Small tables with named rows and columns. After each table, cells are looked up by row and column.

pala =
         madasa  dusose  robepo  sof  mobe  baf  bago  parini
feb          56     176     133  148   123  161   125      70
motob       178     104     231   67    80  117   174      66
natefu      142     162     148  203   103  131   168     119
gug         202      84     187  140   124   80   234      92
gopim        70     228     125  149    31   87    50     117
davevo      161     221     208  186    90   95   145      64
pibalog     224     107     136  184   123   45   199     122
tave        155     105      87  175   135   73   154     139
zemu        117      89     207   28    13   71   147      87

What is the parini of natefu in pala? 119
What is the sof of zemu in pala? 28
What is the sof of motob in pala? 67
What is the madasa of davevo in pala? 161
What is the bago of pibalog in pala? 199
What is the robepo of zemu in pala? 207

tol =
	git	bil	saro	tiga
funim	87	87	103	146
bak	80	80	123	141
fefo	64	64	179	144
vomema	69	69	160	141
bov	63	63	214	157
dulami	73	73	141	140

fefo, tiga -> 144
fefo, bil -> 64
fefo, git -> 64
funim, git -> 87
vomema, bil -> 69
funim, saro -> 103
bov, tiga -> 157
bak, bil -> 80
vomema, saro -> 160
vomema, tiga -> 141
bov, bil -> 63
bak, git -> 80
Row with the largest saro: bov

nurok:
         zap  natimi  mupe  dem  bezet  gok  duf  gasa
lunifog  151     205   101  232    197  185  127   179
vago     175     108   137  191    223  196  235   159
mar      217     109   207   78    129   77  179   144
kubo     155     128   214  110    187  185  190   104
veb       60     184   169  123    187  211  110    90
pude     174      94   204  106    156  155  221   134
mugob    136     197   106  210    170  170  121   179
lunati   148     130   248   27    146  118  142    74
dabug    173     148   161  138     69  102  150   200
timodif  200     150   151  143     93   82  147   201
baze     122     228   155  136    155  134   54   126

baze, natimi: 228
lunifog, mupe: 101
kubo, zap: 155
mugob, gasa: 179
veb, zap: 60
pude, natimi: 94
kubo, bezet: 187
lunati, duf: 142
baze, zap: 122
dabug, dem: 138
kubo, mupe: 214
pude, bezet: 156

Table zagofi
columns: fiv, lusaba, bunazut, gona, kunofib, zotad
sibosi: [89, 71, 120, 170, 145, 85]
zer: [199, 143, 72, 32, 52, 132]
bulib: [90, 73, 78, 109, 146, 167]
bezuko: [46, 214, 71, 79, 224, 40]
vidovo: [230, 220, 164, 91, 34, 4]
lavita: [25, 36, 146, 221, 194, 66]
kiba: [55, 163, 135, 62, 190, 90]
daludak: [206, 195, 101, 31, 45, 145]
mudunu: [82, 89, 139, 162, 122, 75]
misuvob: [206, 171, 57, 38, 160, 209]

What is the fiv of mudunu in zagofi?
82
What is the fiv of zer in zagofi?
199
What is the gona of sibosi in zagofi?
170
What is the kunofib of misuvob in zagofi?
160
What is the bunazut of bulib in zagofi?
78
What is the bunazut of zer in zagofi?
72
What is the zotad of vidovo in zagofi?
4
What is the bunazut of lavita in zagofi?
146
What is the bunazut of mudunu in zagofi?
139

Table tov
            pep    mafi
gapuvif  -4.318   4.369
bokog     5.730  -3.394
lufuv    -0.435  -1.455
vob      -3.513   0.006
nok       2.070  -3.122
fase     -1.518  -3.368
piteke    1.962   1.423
munani   -0.233  -5.696
fekefi   -2.638  -3.323
fuza     -0.279  -2.170
keke      2.651   0.259
zesu      0.781  -4.903

What is the mafi of vob in tov?
0.006
What is the pep of fuza in tov?
-0.279
What is the pep of nok in tov?
2.070
What is the mafi of keke in tov?
0.259
What is the pep of lufuv in tov?
-0.435
What is the mafi of lufuv in tov?
-1.455
What is the pep of fekefi in tov?
-2.638
What is the pep of piteke in tov?
1.962
What is the mafi of piteke in tov?
1.423
What is the pep of zesu in tov?
0.781
What is the pep of bokog in tov?
5.730
What is the pep of vob in tov?
-3.513
What is the mafi of fekefi in tov?
-3.323
What is the mafi of fuza in tov?
-2.170
What is the mafi of fase in tov?
-3.368

lafakap =
|  | ladofo | fisinob | lorudag | lelinof | gevu | fabo | leku | dadarur | nik | ralol |
|---|---|---|---|---|---|---|---|---|---|---|
| busedo | 100 | 169 | 166 | 104 | 120 | 81 | 187 | 87 | 104 | 181 |
| tozo | 91 | 162 | 159 | 103 | 118 | 76 | 189 | 73 | 110 | 192 |
| bomo | 104 | 115 | 147 | 101 | 108 | 55 | 153 | 119 | 108 | 114 |
| samar | 128 | 120 | 157 | 96 | 102 | 66 | 180 | 110 | 104 | 130 |
| tato | 99 | 118 | 134 | 101 | 113 | 59 | 148 | 121 | 108 | 106 |
| pek | 94 | 164 | 158 | 97 | 119 | 77 | 188 | 76 | 108 | 191 |
| nefa | 98 | 111 | 116 | 82 | 118 | 86 | 129 | 110 | 94 | 103 |
| poz | 123 | 117 | 158 | 114 | 100 | 61 | 173 | 112 | 104 | 126 |
| sar | 108 | 113 | 152 | 117 | 105 | 56 | 156 | 117 | 109 | 117 |
| vuzesep | 95 | 117 | 124 | 118 | 116 | 66 | 143 | 117 | 101 | 103 |
| bek | 119 | 116 | 158 | 109 | 100 | 59 | 169 | 114 | 105 | 124 |

What is the leku of nefa in lafakap?
129
What is the leku of busedo in lafakap?
187
What is the lelinof of sar in lafakap?
117
What is the dadarur of sar in lafakap?
117
What is the lorudag of busedo in lafakap?
166
What is the lelinof of tozo in lafakap?
103
What is the fabo of bek in lafakap?
59
What is the fisinob of vuzesep in lafakap?
117
What is the gevu of sar in lafakap?
105
What is the ladofo of tato in lafakap?
99
What is the ralol of poz in lafakap?
126
What is the fisinob of nefa in lafakap?
111
What is the fisinob of sar in lafakap?
113
What is the nik of bek in lafakap?
105
What is the nik of sar in lafakap?
109
What is the leku of tato in lafakap?
148
What is the lelinof of busedo in lafakap?
104
What is the ladofo of samar in lafakap?
128
What is the nik of vuzesep in lafakap?
101

foz =
	tol	nevi	popuvo
viz	142	193	213
zupudum	140	133	134
lekap	137	189	201
peg	165	126	123
kuz	121	28	169
foni	131	138	132
fozepa	122	114	127
kuv	120	120	130

kuv, popuvo: 130
lekap, tol: 137
zupudum, popuvo: 134
lekap, nevi: 189
kuz, tol: 121
kuz, popuvo: 169
foni, popuvo: 132
fozepa, nevi: 114
foni, nevi: 138
lekap, popuvo: 201
viz, tol: 142
peg, nevi: 126
peg, tol: 165

dobeda:
         geded  dubegon  faf  lav  milud
malile     2.3      2.0  2.8  3.5    3.2
nit        3.7      2.9  3.6  3.4    3.5
garo       3.6      2.8  3.1  3.5    3.3
dureni     1.0      1.8  2.9  5.6    3.0
fuf        2.2      2.0  2.6  4.2    3.5
guk        3.1      2.6  3.2  2.5    3.0
nunid      4.1      3.2  2.7  3.3    3.3
pudarik    9.1      3.3  3.4  5.2    4.2
vatin      2.6      4.0  3.4  2.9    2.6

lav of dureni: 5.6
faf of guk: 3.2
lav of nunid: 3.3
lav of vatin: 2.9
dubegon of garo: 2.8
geded of fuf: 2.2
faf of fuf: 2.6

Table dukiz
         ninukot  nuf  vula  fus
pokor         89  105   131  190
kif          145   94   196   82
fek          138   98   115  132
dadin        104   56   153  165
nek          145  122    39  119
nub          125   80   142   91
fof           98   65   179  136
dogona       135   95    70   95
zare         151   91    95   79
veg          225   79     6   35
nat          109   97    94  178
kudo         135   71    43  126
zagorep       91   55   154  184

What is the vula of nat in dukiz?
94
What is the nuf of dogona in dukiz?
95
What is the vula of nek in dukiz?
39
What is the ninukot of kudo in dukiz?
135
What is the nuf of fof in dukiz?
65
What is the nuf of kif in dukiz?
94
What is the fus of dadin in dukiz?
165
What is the fus of veg in dukiz?
35
What is the nuf of pokor in dukiz?
105
What is the nuf of veg in dukiz?
79
What is the nuf of nek in dukiz?
122
What is the fus of zagorep in dukiz?
184
What is the ninukot of pokor in dukiz?
89
What is the vula of kudo in dukiz?
43
What is the fus of kif in dukiz?
82
What is the vula of zare in dukiz?
95
What is the ninukot of zare in dukiz?
151
What is the ninukot of fof in dukiz?
98
What is the nuf of nat in dukiz?
97
What is the ninukot of kif in dukiz?
145

mes =
          pav  gikani   zar   ner   nez  dasuzi
sesazap   8.6    70.9  75.4  94.9  56.6    95.9
gekol    46.0    41.1  89.0  22.1  57.9    24.4
dumore   39.8    64.5  73.3  36.0  50.3    36.6
mag      51.4    81.4  52.0  14.6  52.5    36.2
deg      56.7    16.5  62.9  14.4  44.4    35.1
vud      23.0    50.9  19.7  72.9  48.4    90.7
mupum    44.7    34.9  81.4  51.3  53.4    56.0
vemarig  23.9    80.9  63.5  63.2  53.7    63.7
voru     41.8    80.5  23.6  39.9  58.0    65.0
mef      34.2    28.3  41.8  69.1  52.5    83.9

mupum, ner: 51.3
mag, dasuzi: 36.2
mupum, zar: 81.4
vud, zar: 19.7
dumore, dasuzi: 36.6
mef, dasuzi: 83.9
Which row has the largest zar? gekol

tanu:
,gar,mukir,dokel
kob,223,94,223
liv,150,104,39
loka,88,112,47
dudivi,224,124,149
zul,17,137,185
siti,238,105,62
zik,135,99,9

dokel of loka is 47
mukir of liv is 104
gar of kob is 223
mukir of kob is 94
gar of dudivi is 224
dokel of kob is 223
gar of zik is 135
mukir of zul is 137
mukir of siti is 105
mukir of zik is 99
gar of zul is 17
gar of siti is 238
dokel of dudivi is 149
dokel of zul is 185
Which row has the largest dokel? kob

gesirep =
	ludal	dusaru	tireral	gugi	boz	volurik
gamem	73	214	181	150	147	125
meresa	198	83	105	99	121	131
bukiso	121	74	228	169	137	149
mar	112	156	240	107	167	118
tuv	81	93	179	208	145	142
tuz	237	141	132	101	162	117
valilur	110	153	206	205	210	136
varol	152	185	70	173	201	147
meni	167	116	213	110	114	78
rume	198	175	71	168	172	121
fuvupe	150	106	216	118	90	73
ferisus	211	115	220	165	137	148
rukotug	143	169	60	201	150	106
rav	131	133	227	184	212	152

What is the dusaru of gamem in gesirep?
214
What is the ludal of tuv in gesirep?
81
What is the dusaru of varol in gesirep?
185
What is the dusaru of meni in gesirep?
116
What is the dusaru of fuvupe in gesirep?
106
What is the gugi of fuvupe in gesirep?
118

